Each row comes from the steps of one walk. Every step used is in the known rows, and no mark comes twice. Write the walk behind each row, first mark first.
Known rows
lufol, tered, voza, sobol, gevo, sedor, povales: [-133    9 -108  -79   56  -15  -77   27  -62  -11   54  204  237   71
  -26   -5  114  101  -52   68  -37   31 -147  -90   -2   -4   68   17
  -93 -107   20  104  -97   83 -221  -56   17 -165 -122  -55   19   57
  -51 -126 -177   -1   42   93  118   49   87 -165  123    9   21   45
  -75   -9]
gibef, lufol, tered, voza, sobol, povales, gopit, boso, kede: [ -97   22  -32  -17   12   75 -137   92  -15  -63   91  233  168  301
   22  -25   45  116   30  132  -88   73   28  -29  -23  -88 -136   81
  -28   19    8    1 -112   13   38  107  -48 -138 -109  100   32  101
   -1 -200 -132  -30   19  113  132  -20  149 -163  -77  -12   71  -22
  -94   -9]
boso, rutog, debot, gevo, kede, tered, sobol, povales: [ -48    4 -106  -33   85 -119  -69   42  -82   63    9  155   77   14
   38    2   48  177  127   40  -22  216  -80   74  105  -81 -136   56
 -107  -60  -68 -154  -85  -21  199  354 -102 -136 -156  -70   15  -82
  -15 -100 -101  -80  -69   98  -91  -67   97 -120  -44  -19   22   -2
 -105   53]
sedor, povales, gopit, boso, gevo, kede, tered: [-125    8  -37    1   40  215  -26   37  -45    1  -57  131  117  -92
   28   79  119   26    8  107  -42  -19   -8 -116  -66 -114 -135  -16
 -176  -25  -16  100  -95   94 -401  160    3  -69  -25   88  -23  -81
 -119   13 -167  -62  -72  -25 -102    2  101 -122  183  -28 -123   73
  -67   23]
rutog, gibef, povales, gopit, boso, kede: [  13  -57  -20   59  -92   67  -73   63  -94    1   24   55   83  -10
    8   30   83  106   -2   87  -53  -47  -13 -116 -110 -120 -141  118
  -33   68   90  -66  -73   15   28  115  -60  -56   77  186   -1  -29
   -8  -15  -98  -57   32   -3  -13  -20   62  -79 -403  -33   48    7
  -51   77]
debot, rutog, boso, gevo, sedor, tered, voza, sobol: [ -51  -19  -86  -25  128 -138  -89   26  -59  100  -49  312  133  -74
   86   29   51   28  -20  -24  -58   76  -62   49  -22  -54   99   21
 -195  -61  -53  -26  -25   21  -14   36   68 -195 -125   30   11  141
 -126   15 -152   30  -90   61    6   86  167 -142  -72  -15  -11  -25
 -172  -42]
sobol, lufol, tered, voza: [ -49  -40  -68  -22  -14   36  -41   36   -4  -82   74  -39  157  154
   16  -28   19   56  -65   56   12   55 -139  -16   80   -8   -8   51
   94  -51  -40   14  -65  -30  136  -23  -40   15 -114  -16   44   67
  -34  -80    5   37  -35  108   -1  -16  232 -155 -102    7   37   26
  -80   41]
gopit, boso, gevo, sedor: [   1  -30  -79  -38  -92   -3   -7   15   18   67  -80    6  108 -147
    0   -7   80   45   88   -9  -37   -9  -37  -75 -118   13  -98  -14
 -119  -39   40  136  -11   45 -291   12   40    2   78   65   19   69
  -68   57 -100  -39  -43   10   -5   48  121  -88  167  -30  -26    4
  -71   28]
kede, tered, voza, lufol: [-109  -28  -58  -34   19   16    9  -84   -6    6   -2   21  105  -81
   19  -14   78   20  -42   20   16  157  -93   76   30 -125   -2   -5
  -39  -23 -114   87  -36    7   43   28  -49  -69 -101  -56   20  -25
  -24  -55  -17  -28  -94   86  -78   68  125 -157 -113  -10   33   76
  -57   39]
voza, lufol, tered, sobol, gevo: [ -69   25 -144  -69  -61  -98  -84   -7  -22    7   45  175  138  -10
   -4  -80   65   38  109   18  -12  190  -74  -16   15  -15  -61   21
  144    2  -47   92  -36   -2  -57  -75  -42  -47  -79 -109   37   15
   31  -80 -153  -46   21  102  103   44  109 -118 -288   -3  105  -91
  -74   58]
boso, gevo, sedor, voza, tered, sobol: [ -12   85  -92   28    2   26 -136   10  -14   62 -117  169  149 -294
   45   52   69   73   24   10  -17    3  -78   13  -75   36  -60  -81
 -135  -76  -60   72  -40   38  -77 -188   92 -111  -64   -1   32  150
  -53   41 -206   11  -15  106  -73   62   91  -68 -179  -12  -13  -25
  -20   -4]
debot, gevo, kede, tered, voza, lufol, sobol, povales, gopit, boso: [ -30   53  -81 -126  122  170    8  -28  -73   27  -69   77   76  -20
  -35   17  119   57   67  158  -75  217  -51  105    7 -236 -122   36
 -196  -49  -85  148  -94   35 -228  206 -108  -96 -105    4  -13  -23
    5  -62 -103 -119  -69   41  -51   12  221 -245  226  -27  -27   43
 -179   29]
kede, tered, sobol, povales: [ -17  -33  -80  -41   52 -166  -97   30  -19   41  -50  152  121   58
    1  -75   62   53  113   78   45  204  -44  -38   -4 -104  -80   12
   41  -40  -64  -51  -73   10   10   -9  -43  -54  -87 -101   19  -55
  -10 -119  -84  -23  -66  160  -64   22  117  -70 -345    5    5  -54
  -21   38]
gibef, lufol, tered, sobol, gevo, sedor, povales: [-104  -23 -114   24  -71  -42  -79   83   14   22   19  266  261  116
  -21  -12   70  107  125   81  -20  -62  -52 -198   19   37  -97   -5
  141  -48  -68  130  -95   79 -186 -115   37  -46 -138  -30   25   78
  -62 -146 -140  -29   67  110   82   20    4 -110 -307   25   54  -70
   33   29]
gopit, boso, kede, tered, lufol: [-128   39  -65  -22 -160  -46  -45   21  -22   48   88   33  102   -3
   58    1   72  -97   95   -3  -26   85   25   -1  -48  -63 -155   59
  112   15  -87  154  -69  -30  -32  249  -52  -12  -29   50   39  -46
  -70 -112  -56  -46  -54   50  -52   57   56  -79 -129  -13   19   12
   -3   74]
sobol, povales, gopit, boso: [  23  -65  -50  -36   27   -2  -30   34  -18   -6 -118   78  116  134
    5  -44   72   52   52  108  -43   40   -6  -74  -89 -144 -134   60
  -60   30   73   15  -25   43 -143   22  -65   41   53   41    9    1
   -4  -26  -23  -81  -35   50   38  -32  165  -95  -35  -31  -25   20
  -91   26]
gevo, kede, tered, voza, sobol, povales, gopit, boso, rutog: [-102  -21  -51  -75  215  104    6   43 -108  -32  -44  186  118  136
  -10  -29   73   96   27   85  -74  167  -51    5    8 -141 -113   48
 -150  -31   29   18 -130   45 -143  269  -40 -144 -115   81   -3  -48
   36 -118  -82  -97  -91   10  -11  -14  180 -172  248  -23  -36  106
 -159  -22]
boso, tered, lufol, sobol: [ -67   75  -86  -43  -11  -55  -44   27  -17   14   61  -46  102   21
   26  -22   65   56   31  -24    5   12  -43   53   55 -132  -35  -15
  131   -6  -22   63  -47  -26  -44  -16  -74  -18  -55   -6   36   69
  -33  -50  -59  -35   13  122   -6   21  121  -75 -354    2   -7 -125
  -76   53]
debot, gopit, boso, tered: [ -19  -20  -48   -6 -106 -171  -45   15   20    7  -59   74   90  -42
   57  -20   43  107   74    2    9   39  -12   36  -41 -143  -71   31
   18   84  -58  106  -42    1  -56  169  -23   -2   -4   13   26   81
  -76  -49  -49  -44  -15   83  -30   90  137 -149   18  -29  -57  -70
  -68   35]
kede, tered, boso, gibef, lufol: [ -45  -79  -49  113  -68  -43  -57  -31   34  -22    3  123  169  125
   34  -42   31  108  -28   19   36  -27   21  -35    0 -152  -65    8
 -132   41 -136   47  -84   29   60  202   -6   32  -57   11   52   14
  -64  -71    5  -65  -69   62  -69   10  -17 -112 -463    4   41   22
   75   91]
tered, voza, lufol, sobol, gevo, sedor, povales, gopit, boso: [ -87   31 -108 -112  120  160   38  -23  -71   28  -51  113  171  -54
  -65   53  145    6   -1  136 -134  -60  -76  -62  -64 -190 -129   34
  -63  -62   52  343  -70  120 -286  -53  -71  -48  -28   74  -38   38
   36  -39  -95  -92    7  -10  133   34  105 -185  177   -9   26  110
 -125    3]
rutog, boso, gevo, kede, tered, sobol, povales, gopit: [ -45  -17  -78  -46  153  -26 -210   18  -48   58  -95  281   85  -39
   42  -23   78   89  129  107  -23  178   -3   -2    7  -91  -96  -34
 -188  -71  -25  -60  -70   30 -144   94    0 -134 -103  -25   -3  -98
  -34   -7 -192  -64  -90   63  -58  -25  126  -97   22  -24  -60  -18
 -111    5]
gevo, kede, tered, boso: [ -57 -104  -65    3  -49  105   13  -42   36   -6  -53   60  124  -13
   40  -61   85  -13  -53   64   14   42  -76  -36   43  -88  -63   -6
  -90  -35 -123  127  -70   32 -218  238  -15   12  -43  -70   53  -62
  -99  -90  -62  -52  -77  -13 -125  -13   83 -122  178  -10  -86   58
   -9   54]
sedor, lufol, tered, voza: [ -71  -82  -40  -21   -8  100  -46   73   15  -43   30   11  131  194
   19   -7   46   -4 -114   10   -4   22 -122  -54   89  -33  -10   17
   43  -20    2  -18  -69   -6  -15  -12  -68  -79 -151  -22   54  133
 -110  -71  -70   -3  -28  122  -83   82  138 -114 -300   -4   48  -46
  -79   56]
debot, gevo, sedor, gopit, boso, tered, voza, lufol: [ -33   24  -61  -48  -44   70   25 -127    9  -39  -17   12  111 -131
   35   60   87   76   95   42  -58   95 -170  163  -80 -106  -47  -18
 -213   -5 -114  181  -50  -22 -120   61   -8  -77  -54   71   -6  124
  -28  -11  -81  -87    1  144   -2  199  140 -231   91  -21   -6   95
 -140   23]
sedor, povales, gopit, boso, gibef, lufol, sobol, tered, voza: [ -88   51  -37   38  130  207  -58  147  -66  -19  -13   96  202  191
  -53  104   60  159  -71  161 -103 -223  -63 -139  -15 -252 -176   27
  -22   -8   92   65 -121   96   75   91  -58  -68 -102  139   -7   89
  -55  -25  -86  -63   -5   44  122    1   74 -122 -448   16   20   25
  -61   43]
sobol, lufol, tered, boso: [ -22  -58  -79   10  -87   42  -11   -6   34 -112   43  -52  185  195
   36  -71   12   -8  -33   71    4   26  -98  -28   38  -36  -57   68
   62  -26  -92  101  -59  -13   34   52  -23  120  -37  -38   60   64
  -15 -117    8    7  -17   55    6   -8  208 -120 -121   -3   23   34
  -47   69]
lufol, tered, voza, sobol, povales, gopit: [ -54   18  -46  -68  154   29 -118   52  -40  -79    1  208  165  251
   11  -53   63  107  -49  117  -28  120 -115   -1    1 -117   31   19
 -150  -28   52 -108  -77   23  -31  -58  -65 -136 -108  -33   21   78
    7 -115 -123  -14   -8  141   95   -7  191 -149  -28  -11   41  -22
 -150  -23]
lufol, tered, sobol, gevo, sedor, povales, gopit: [ -78   25 -103  -38    5   42  -82   82  -43   -9  -32  311  241   87
   -1    1   98   50   56   99  -46  -49 -131 -172  -52  -26  -83  -15
   -1  -41   17   99  -86   91 -240 -115   -9  -69 -106  -12  -15   44
  -22  -81 -174  -48   43   87  106   10   30 -107  -72   10   25  -39
  -48    7]
tered, lufol, sobol, gevo: [ -44   68 -132  -75   -9  -98  -92   21  -31   59   23    6   92   81
   -9  -52   84   -3   76   24   -6    3   -8  -20   20 -120  -25   37
  141  -36   34  104  -15    6 -133  -38 -123    9  -24  -51   44   15
    2  -40  -75  -52    2   59   92  -22   59  -76 -108   -5   78  -97
  -95   48]
rutog, boso, kede, tered, sobol, gevo, sedor, gopit, povales: [ -72  -34 -111  -73  -24 -158 -160    1 -105   45   -8  344  116   38
   36  -21  100  -47  172   72  -28   79  -73   19  -72  -14  -42   42
   62  -33  -67   84  -71   39  -66  157  -35  -74 -151   37  -17  -23
  -39 -102 -180  -58  -33   87   56  149  -18  -73  166  -13  -30   98
 -113    9]
rutog, kede, tered, lufol, sobol, povales: [-106   84 -111  -68   31 -124  -68   26  -53   98   55   90  128   47
   -4  -54   62  -12  176   44  -32   81  -54   65   88 -177  -69   76
  -16  -19  -61  -40  -37  -14   31  132 -104   -9  -71  -53   21  -80
  -69 -157  -42  -13   -7  128  -15    4  116  -74 -485  -21    3  -29
  -58   54]
kede, tered, boso, gevo: [ -38  -19  -70   19  -78   -7  -96  -89   28   -1  -17  -24   99  -13
   55  -55   71   14   -1   36   40   98  -29   26  -53 -132  -15    9
 -190  -41  -93   40  -27   23 -119   72  -35  -47  -12  -73   33  -25
  -71  -39  -91  -33  -88   65  -81   48   65  -99  -34  -28   -7   20
  -21   46]
boso, rutog, debot, gevo, kede: [ -38  -21  -73    1  -15   25   -4   38  -43   26   10   23   42  -18
   69   37   40  184  -39  -25  -44   12  -90   72  114  -37  -88   65
 -155  -21   24 -116  -24  -14  136  356  -91  -68  -68   16   33    5
  -56   21  -41  -68  -47    4  -54 -104   95 -109  281  -40   14   22
 -155   58]
debot, gevo, sedor, voza, sobol, povales: [  26   64  -62  -41   97   -4  -64   -3  -37   58 -106  182  146   18
   18   17   66  179   48   29  -22  102  -65   68  -69  -14  -25  -26
 -217  -62  -79  -76  -46   31  -89  -46   70  -59  -65  -35   17  128
  -29  -44 -136  -20  -11  137  -34   53  174 -150  180  -28   31   39
 -135  -17]
gevo, sedor, povales, gopit, boso, gibef, lufol, sobol: [ -46    8  -36   40   75  134   33  146  -36   14  -52  236  196  108
  -46   92   70  117  -18   95 -105 -289   23 -187  -57 -159 -196   -2
 -100   31   61  184 -135  126 -214   78   18   45  -15  227  -26  132
  -36   18  -41  -69    4   -9   36  -14   33  -88 -279   11   -6   -1
  -23   52]
rutog, debot, gopit, boso, tered: [ -70  -20  -82    9  -62 -256  -51   37   13   41  -22  113   88  -60
   90   31   46   90   63   20  -32  -12  -19   39   -5 -166  -80   34
  -20   93  -44   41  -22   -4  191  302  -86  -13   -2   -2   35   52
 -102  -51  -41  -29  -23   64    9   23  100 -153  -41  -33  -62  -28
  -53   43]
boso, gevo, sedor, tered, lufol, sobol, povales, gopit: [ -37  126  -81  -69  108   84  -21   13  -44  108  -88  111  163   54
    3   36   94   31  183   29  -70  -55  -32   -2  -78 -132  -25  -50
   41  -55  -34  -17   24   13 -190 -141  -39  -36  -29   17   -7   82
  -48   28 -163  -67  -32  112  -13    7  136  -75 -244  -18   34  -53
 -128   -1]
gevo, kede, tered, sobol: [ -59  -34  -67  -30   36   21  -39   75   16   34  -49  203   99  -90
   24  -31   73   -2   39   51   26  102  -72  -81   53  -32 -116  -54
   33  -44  -80   52 -100   18 -147  133   -1  -54 -105  -40   35  -48
  -75  -73 -130  -16  -75   57 -111   -9   90  -88   -1   12  -56  -60
  -44   35]
kede, tered, voza, sobol: [ -95   16  -45  -43  111  -65  -77   27  -11  -13    4  134  109   41
   33  -29   71    9  -74   51   35  149  -69   18    2 -126   46  -10
 -142  -53  -36   -9  -82   29    6   56  -31 -144 -115  -30   35   14
  -42  -97  -76   20  -91  117  -20   43  117 -137   17    2    0   13
 -100   -6]
lufol, sobol, gevo, kede, tered: [ -71  -13 -149  -83  -35  -11  -26   51  -76  101  -23   92   61   18
  -26  -63  108   54    7   34   16   64  -23  -62   60  -90   15   23
  106  -33  -38   53  -63   55 -266  166  -62  -52  -95  -76   27  -92
  -42  -19 -115  -43  -70  -12  -46  -78   85 -119  145   -6  -90  -54
  -57   50]
gibef, lufol, sobol, tered, voza: [ -60   15  -70   -1   10  101  -50  103   19   32  -36  -64  137  173
  -29   -9   33  127  -24   96  -19 -101  -92  -51   74 -138  -50    3
  166  -54    9  -13  -33   35  147  -38  -67  -64 -137  -24   49  110
  -45  -65  -49   -3  -32   83   77  -20  123 -102 -237   10   27  -64
  -85   16]
tered, boso, rutog, gibef, lufol, sobol, gevo, sedor, povales, gopit: [ -40   -6  -86   29   26  141    4    1  -93  -24  -33  134  181  234
  -47    0   83  168   21   80 -100 -201  -19 -115    9 -211 -152   85
  -87  -26   29   84 -102  114  -20   92  -49   19  -34  133  -23   91
   86  -81  -28 -148   16  -53   65  -52  -35  -95 -230  -15   72   29
  -60   25]
gevo, sedor, tered, voza, lufol, sobol, povales, gopit: [ -39   22  -71 -104  172  159   86  -34  -51   80 -109  143  165   36
  -34   22  104   52   28   77 -101   13 -108   41  -10 -189  -22  -12
   43  -40  -58   59    2   37  -41 -120  -44  -63  -88   -9  -22   78
    2  -17  -78  -63  -48  104  -10   10  206 -157 -155   -8   20   59
 -136   -4]
rutog, gibef, povales, gopit, boso, kede, tered, sobol: [ -23   -3  -41   53  -40  -17 -118  102 -104   24   36  201   99  -29
   10   25   83   18   96  123  -29   76  -10 -133 -115 -154 -192   81
   -3   51    0  -45 -136   14   80  144  -56 -123  -19  153  -12  -74
   -2  -96 -146  -48   -5   57  -51   30   21  -87 -634   -7   45  -42
  -12   73]

Write each row's walk
[   1   46  -57  -85  119    7  -52   32  -23   11 -135  168  150  -39
   -8  -15   88  100  148   56  -70   64  -10  -44 -195  -60  -87  -37
 -263  -45   81   42  -31   79 -321  -36   29  -45   77  102   -3   82
   43    3 -184  -61  -35   39  102   22  172 -101  220  -38    3   15
 -179  -42] -> voza, sobol, povales, gopit, boso, gevo, sedor
[ -73   56  -85  -69  190 -210  -86    9  -10  127  -79  277  152  -79
   40   79   84   66  175   84 -103   54  -35   42  -85 -149  -12    5
 -181  -49  -49    1   -2   17  110  183  -29 -163  -24  -26   21   97
 -124  -71 -207   -4  -54  110   45   73  155 -200  142  -33   23   57
 -144  -40] -> rutog, debot, gopit, boso, gevo, sedor, tered, voza, sobol, povales
[ -24  -30 -104   23    2  -69  -91   71  -52  -54    4  396  227  177
  -40  -20   59  128  197   51   -9  -91 -114 -112  -51   30  -48  -37
   85   40  -40   33  -97   43 -141   -3  -17   30 -135   76   12  154
  -55  -74 -186  -81   54  122  129  132  -42 -107 -356   16   85  -26
  -58   34] -> boso, gibef, lufol, tered, sobol, gevo, sedor, gopit, povales
[ -53   -4 -128  -17   56   20  -45  -58 -103   13   32  -49  136  -51
  -42   -8  111  148   35  112  -56   75  -41   24  -55 -238  -15   72
   71   35   27  169  -42   47 -177 -125 -126 -151  -52   49  -12  -35
   52  -46 -101  -89   71   81  135   30  130 -234 -391  -17   44   28
  -92   43] -> gibef, povales, gopit, boso, tered, voza, lufol, sobol, gevo
[ -98   65  -81   27   73  151  -36   69  -61   53   -8   23  112  -66
  -12   58  100  -23  153  132  -43  -58    8  -99  -56 -143  -86  -17
   17  -10  -18  148  -92   43 -484   44  -78  -83  -39  105    3  -64
  -76   -8 -170  -58   -3  -21  -63   25   82 -130 -190  -16   -4  -32
  -79   51] -> gibef, povales, gopit, boso, gevo, kede, tered, lufol, sobol
[-149  -28  -92  -97   26  -96 -153   18  -75   86   29  199  133   26
   46   -1   88   -1  -13  -46  -46  140   -8   44  -16  -12   33   27
  -95  -92  -50   78  -79   43   29  204    9 -209 -186   37   37   16
   -6 -104 -167  -25  -79   63    6   87   39 -131   99  -14   39   81
 -121    2] -> rutog, boso, kede, tered, voza, sobol, gevo, sedor, lufol
[-132  -20 -143   42  -12 -103  -32   11  -22   67   -1  186   90  186
   39  -23   30  121  100   68  -54 -103   38   28  151 -214  -84   85
   70   35 -149  102  -76   44  127  478 -147  -24 -163  -50   39   -5
  -16 -152  -34  -87  -66  -70  -11  -80  -38 -173  198  -26   37   -4
  -36   37] -> gibef, lufol, sobol, gevo, kede, tered, boso, rutog, debot, gopit
[ -57  -15  -56  -16    3  -91  -19   72   52   80 -121  109  100 -132
   56  102   50   -3  142  -18  -80 -129  -18  -39  -79  -58 -125  -36
 -118   13  -14  104   -9   40  -21  220  -58   13   17   82   30  168
 -105   21 -140  -28  -66   -3  -55  107   63 -106  115  -47   46   -8
 -130   19] -> rutog, debot, gopit, boso, gevo, sedor, lufol
[-103  -12  -66  -28   71 -168 -126   51 -103  -27  109  202  100   49
  107   -2   -1   25  -80    7  -15  182  -24  123   40  -67    8  125
  -30  -44 -124   -1 -129  -19  339  268  -17  -99 -199   87   14   26
   33 -143  -40   75 -129   41   -1   12  208 -143  -24    0   32   37
 -160  -12] -> debot, rutog, boso, kede, tered, voza, sobol, lufol
[ -52   75  -59  -44  218  -15  -17   19  -92   45  -56  228  168  148
   65   72   59  163   32   35 -102   77 -115  119  -20 -161    8   44
 -281  -52   -4 -211   -1   12  291  164  -76 -206 -138   34   -6   92
  -12  -47  -86  -74  -57  151   53  -43  138 -179   54  -31   71   98
 -220  -34] -> boso, rutog, debot, gevo, sedor, tered, voza, sobol, povales, gopit
[ -59   26  -87  -31   44    6  -90    8  -39   -7  -57  225  227  -86
   22   13  113  158   64   40  -21  -13 -102  -82  -86  -85  -89  -57
  -40  -43   -5   88  -63   85 -159 -121   -4  -92  -75   22  -26   12
   10  -66 -176  -77   39  130   93    4   22 -119 -132    8  -19  -14
  -57  -16] -> boso, tered, sobol, gevo, sedor, povales, gopit
[ -28   32  -67   11 -155  129  -78   59  -23   15   43  -44  110  148
  -11  -29   48  132    2   62  -61  -93  -42  -35   27 -157 -162   74
  116  -23  -32  -48  -65    7  322  226  -51   -2  -22   33   56   89
    9 -113 -121  -52   -9   -2   47  -38   60  -39 -414  -10   44  -72
  -47   67] -> rutog, gibef, lufol, sobol, tered, boso, kede
[ -12 -157 -115   73  -94    4  -35  -12  -56    1   16   40  269  101
  -44  -33   67  146    7  -15  -15  -90 -121 -137  -55    7   46   42
  -15    9  -30   87  -76   49 -261   15  -13  -35  -56   -4   51   51
  -51  -52 -148  -79   82   43   -6  101  -16 -131 -658   -4  131   40
   47  123] -> sobol, gevo, sedor, lufol, tered, boso, gibef, povales
[ -86   75  -69    0   62    2  -13  112  -60  -38   18  188  142   59
   48  -14  -23  -55  188   37  -78   84  -50    2    4 -138 -289  107
  -49   40  -26   23  -85    0  238  246  -45   42  -90  190  -20  -47
   44 -133   35  -24  -69   68   43  -13  166 -109 -327  -21   22   63
 -138   21] -> povales, gopit, boso, rutog, kede, tered, sobol, lufol
[-122   71  -73  -37  184    3  -18   40  -77  -48   77   48  100    9
   68   67   21  134  -16   19  -24  168 -103  146  113  -70  -34   43
 -194 -102  -91  -87 -101  -20  334  404  -74 -120 -191   53   32  -11
   26  -97  -48   -6 -114   50  -35  -80  191 -207  302  -12   43  124
 -222    4] -> boso, rutog, debot, gevo, kede, tered, voza, sobol, lufol
[-113   66  -22  -54   45   66 -101   66  -43  -27   44  208   92   64
   63   12   81  -42  -63   81  -53  113   -6   16  -92 -161 -106   42
 -166    3    3   68 -109   32   19  219  -58 -170  -85  121    6    7
   -9 -117 -119  -15  -86   66   43   21  101 -148  206  -14   -1   44
 -124  -15] -> povales, gopit, boso, kede, tered, voza, sobol
[ -63  -56  -54   70   -4  146  -31   34  -47   32  -71   45  115 -114
   12   36   93   78   80  108   -6   -7  -14 -123 -102  -80  -53   -6
  -94   19  -16   38  -60   67 -442   65  -17 -100  -13   94   -1 -108
  -97   31 -155  -51  -32  -22  -96    2   93 -146  -53  -32  -58   44
  -47   43] -> gibef, povales, gopit, boso, gevo, kede, tered
[ -46  -37  -59  -63   78   48  -13 -107  -37  -43  -34    4  146  -44
    4  -23   94  149   42   61  -60  187  -66  101  -49 -190 -110   20
  -75   21  -25   93  -28    5    1   -8  -69  -60  -15   21   -3    0
   37  -70  -52 -113  -10  119   52   40  216 -204 -209  -29   -6   86
 -104   14] -> sobol, povales, gopit, boso, tered, voza, lufol
[ -81  -43  -76   94    0   46   29   73 -110   35  -21   58  102   31
   55   82   54  119   52   93  -56   -1  -50  -26   -5 -136  -91   99
 -156   53  -17  -60  -70   38  -56  369 -111 -123  -96  109   -3 -103
  -66   -9  -28  -96  -31  -25  -75  -58   58 -177  -42  -43  -13  100
  -91   75] -> gibef, povales, gopit, boso, rutog, debot, gevo, kede, tered
[-107   78 -120    8  -84  -27 -102   51 -122   79   89   40  124   95
    1    7   99  -30  142  107  -46   -9   55  -66 -103 -179  -76  114
  192   40  -15  142  -75   30 -208   80 -151  -98  -61   85    0 -109
   11 -104 -120  -67   29   31   68    4   -3 -122 -327  -13   81  -16
  -24   71] -> gibef, povales, gopit, boso, kede, tered, lufol, sobol, gevo
[ -86   70  -65  -13  -38  221  -32    5  -14   34  -33  114  199  -11
   49   17   55   76  -49    8  -97  -79 -144   24  -85   13 -119  -36
    4  -59  -94   59  -48   35  104  121   91  -56  -67  -13   43  111
  -29 -117 -208    5  -13   22   53   66  104  -87  204  -19   17  121
  -70  -15] -> gevo, sedor, voza, sobol, tered, boso, kede
